Below are the code and all the weights of a small trained network. Each question names an input and a class and asks about switching units off, where a switched-off unit gives its printed mean instead of its output.

import numpy as np


def w(rows, s, z=0):
    codes = np.array(rows[::2]) - 128.0
    scale = np.full(codes.shape[1], s)
    scale[-1] = z or s
    return codes * scale


def norm(h):
    return h / np.sqrt((h * h).mean(-1, keepdims=True) + 1e-5)


def f(y):
    return np.maximum(y, 0)


def log_softmax(a):
    a = a - a.max(-1, keepdims=True)
    return a - np.log(np.exp(a).sum(-1, keepdims=True))


def net(x, mask):
    res = np.array(x, float).reshape(1, 4) / 4 @ E
    u = 0
    for l in range(4):
        y = f(norm(res) @ A[l][:, :-1].T + A[l][:, -1])
        res = res + np.where(mask[u : u + 8], y, B[l][:, -1]) @ B[l][:, :-1]
        u += 8
    return log_softmax(norm(res)[-1] @ U[:, :-1].T + U[:, -1])


A, B = {}, {}
E = w([
[255,96,209,19,31,87,145],'x0',
[185,19,187,160,230,188,35],'x1',
[226,237,110,207,129,114,77],'x2',
[109,125,239,207,185,50,230],'x3',
],0.0041)
A[0] = w([
[166,31,64,241,137,152,129,110],'0.n0',
[76,134,93,184,123,96,72,6],'0.n1',
[93,124,120,189,173,64,128,57],'0.n2',
[43,120,85,173,113,146,59,17],'0.n3',
[94,139,89,3,197,118,108,69],'0.n4',
[198,81,155,127,128,129,104,134],'0.n5',
[100,163,73,185,98,130,184,131],'0.n6',
[152,114,113,136,39,84,152,137],'0.n7',
],0.0057,0.0026)
B[0] = w([
[25,203,182,71,121,91,61,219],'0.n0',
[138,155,139,150,168,215,212,174],'0.n1',
[201,134,119,83,149,214,202,209],'0.n2',
[187,142,118,97,185,238,244,212],'0.n3',
[139,159,188,254,34,162,129,197],'0.n4',
[68,204,168,49,140,133,136,226],'0.n5',
[59,163,189,86,156,130,57,255],'0.n6',
[90,158,191,48,191,158,97,235],'0.n7',
],0.0062,0.0027)
A[1] = w([
[124,103,148,201,162,41,179,58],'1.n0',
[74,2,58,101,98,131,159,96],'1.n1',
[135,104,55,153,65,139,77,6],'1.n2',
[195,191,101,233,116,71,77,39],'1.n3',
[139,112,97,112,152,92,146,74],'1.n4',
[199,177,80,135,121,154,96,110],'1.n5',
[130,137,171,236,129,38,142,82],'1.n6',
[141,113,25,126,93,159,65,19],'1.n7',
],0.0095,0.0014)
B[1] = w([
[118,125,86,81,70,247,101,221],'1.n0',
[111,153,237,207,123,75,163,216],'1.n1',
[112,134,135,72,151,203,179,166],'1.n2',
[65,111,228,173,122,67,165,210],'1.n3',
[140,158,113,145,95,163,91,129],'1.n4',
[88,97,187,173,85,118,149,251],'1.n5',
[75,41,96,52,97,180,139,220],'1.n6',
[83,57,111,47,133,187,184,221],'1.n7',
],0.011,0.0028)
A[2] = w([
[158,145,94,141,156,142,163,100],'2.n0',
[189,118,130,141,123,164,170,52],'2.n1',
[162,123,146,74,101,113,110,151],'2.n2',
[105,197,53,118,88,73,177,5],'2.n3',
[179,164,134,96,146,175,153,46],'2.n4',
[63,157,154,110,120,121,128,246],'2.n5',
[176,68,150,154,183,145,51,14],'2.n6',
[246,86,118,94,75,68,142,9],'2.n7',
],0.011,0.0011)
B[2] = w([
[170,142,139,149,138,112,139,135],'2.n0',
[171,107,89,145,112,112,68,134],'2.n1',
[115,139,115,156,174,141,155,180],'2.n2',
[67,126,142,75,154,93,81,154],'2.n3',
[153,98,117,141,99,124,110,161],'2.n4',
[208,107,97,153,107,113,98,255],'2.n5',
[83,158,120,76,113,94,92,146],'2.n6',
[170,251,150,116,190,151,218,150],'2.n7',
],0.014,0.0091)
A[3] = w([
[90,103,158,180,90,117,170,93],'3.n0',
[110,160,68,90,62,64,171,126],'3.n1',
[42,161,130,23,170,51,31,66],'3.n2',
[75,92,214,235,104,44,125,74],'3.n3',
[49,165,2,236,223,147,122,102],'3.n4',
[68,133,15,181,233,96,137,146],'3.n5',
[124,54,80,68,87,145,165,5],'3.n6',
[73,181,70,109,107,72,131,81],'3.n7',
],0.0085,0.002)
B[3] = w([
[141,152,112,128,65,87,66,202],'3.n0',
[50,114,174,148,203,164,69,185],'3.n1',
[30,117,88,92,208,67,10,252],'3.n2',
[74,183,121,180,15,71,158,250],'3.n3',
[210,196,228,4,156,56,254,220],'3.n4',
[238,209,87,164,173,228,174,179],'3.n5',
[101,51,83,130,131,188,171,231],'3.n6',
[167,79,170,94,165,119,45,170],'3.n7',
],0.0093,0.0044)
U = w([
[209,221,167,72,199,153,254,160],'0',
[90,10,109,87,87,245,178,152],'1',
[85,149,173,195,17,59,150,167],'2',
[50,122,122,78,210,83,24,151],'3',
[230,101,60,221,134,134,102,92],'4',
[112,109,74,185,170,101,179,2],'5',
],0.0099,0.0064)

Each question gives the input, the list of numbers given to net, and the class t.
The units are the neurons (one row each of A and B). Each row of codes is followed by its name. A weight is (code - 128) times the scale printed after its matrix; where a second scale follows, it is the last column's (A, B and U).
mask holds one flag per neuron, layer by layer. A switched-off neuron (its flag False) gives its mean, the last column of its row in B, instead of its output. The means were averaged over made-up inputs and are rounded, as every weight is.
A unit's drop is (log p(t) with every unit on - log p(t) with that unit switched off) / (log p(t) with every unit on - log p(t) with every unit switched off).
The circuit of an input: a set's keep is (log p(t) with only the set's units on - log p(t) with every unit switched off) / (log p(t) with every unit on - log p(t) with every unit switched off). Starting from the 12 units with the biggest drops (on a tie, the unit counted first), units are removed one at a time, each time the one whose removal leaves the highest keep (on an exact tie, the one counted first), for as long as the keep stays at least 0.8.
circuit, biggest first: the units of the circuit, biggest drop first
most important unit: the unit with the biggest drop
k most important neurons: the k neurons with the biggest drops, biggest first
top k neurons in layer l: the k neurons of layer l with the biggest drops, biggest first
drop of u: that unit's drop, to one decimal
input [-5,-7,0,-8], class 1: circuit, biggest first	[1.n7]
input [-8,-2,-7,1], class 0: 2 most important neurons	[3.n4, 0.n3]
input [-7,0,-3,8], class 1: 4 most important neurons	[1.n0, 1.n6, 2.n2, 0.n7]
input [6,7,5,-1], class 3: 3 most important neurons	[2.n6, 0.n5, 2.n5]
input [-1,3,3,2], class 4: 3 most important neurons	[0.n0, 2.n3, 0.n6]
input [6,-3,1,-7], class 1: circuit, biggest first	[1.n7, 3.n6]
input [5,1,-7,7], class 1: 2 most important neurons	[1.n0, 1.n3]
input [-6,0,5,-6], class 0: 3 most important neurons	[0.n3, 3.n4, 0.n1]
input [5,-8,7,-7], class 3: 4 most important neurons	[2.n3, 0.n7, 1.n0, 1.n6]
input [6,-4,8,7], class 2: circuit, biggest first	[1.n3, 3.n3]
input [-4,-3,-6,6], class 1: top 3 neurons in layer 1	[1.n0, 1.n3, 1.n5]
input [5,-7,-6,0], class 3: top 2 neurons in layer 1	[1.n5, 1.n3]
input [-6,0,7,0], class 2: 3 most important neurons	[1.n5, 1.n3, 0.n7]
input [4,5,3,6], class 1: most important unit	1.n6
input [5,0,6,6], class 1: top 2 neurons in layer 1	[1.n6, 1.n0]
input [3,-7,1,5], class 3: 2 most important neurons	[2.n3, 0.n7]
input [3,0,-2,2], class 4: top 2 neurons in layer 0	[0.n7, 0.n5]
input [-4,-6,3,-5], class 3: 2 most important neurons	[2.n3, 0.n6]
input [-1,5,-5,4], class 2: top 2 neurons in layer 2	[2.n3, 2.n5]
input [5,8,0,2], class 3: circuit, biggest first	[2.n6]
input [-5,3,4,-2], class 0: drop of 3.n4	0.1
input [-5,2,-1,-4], class 0: drop of 3.n4	0.1
input [3,-1,6,-3], class 2: drop of 1.n5	0.1
input [0,0,-7,5], class 2: drop of 1.n1	3.3
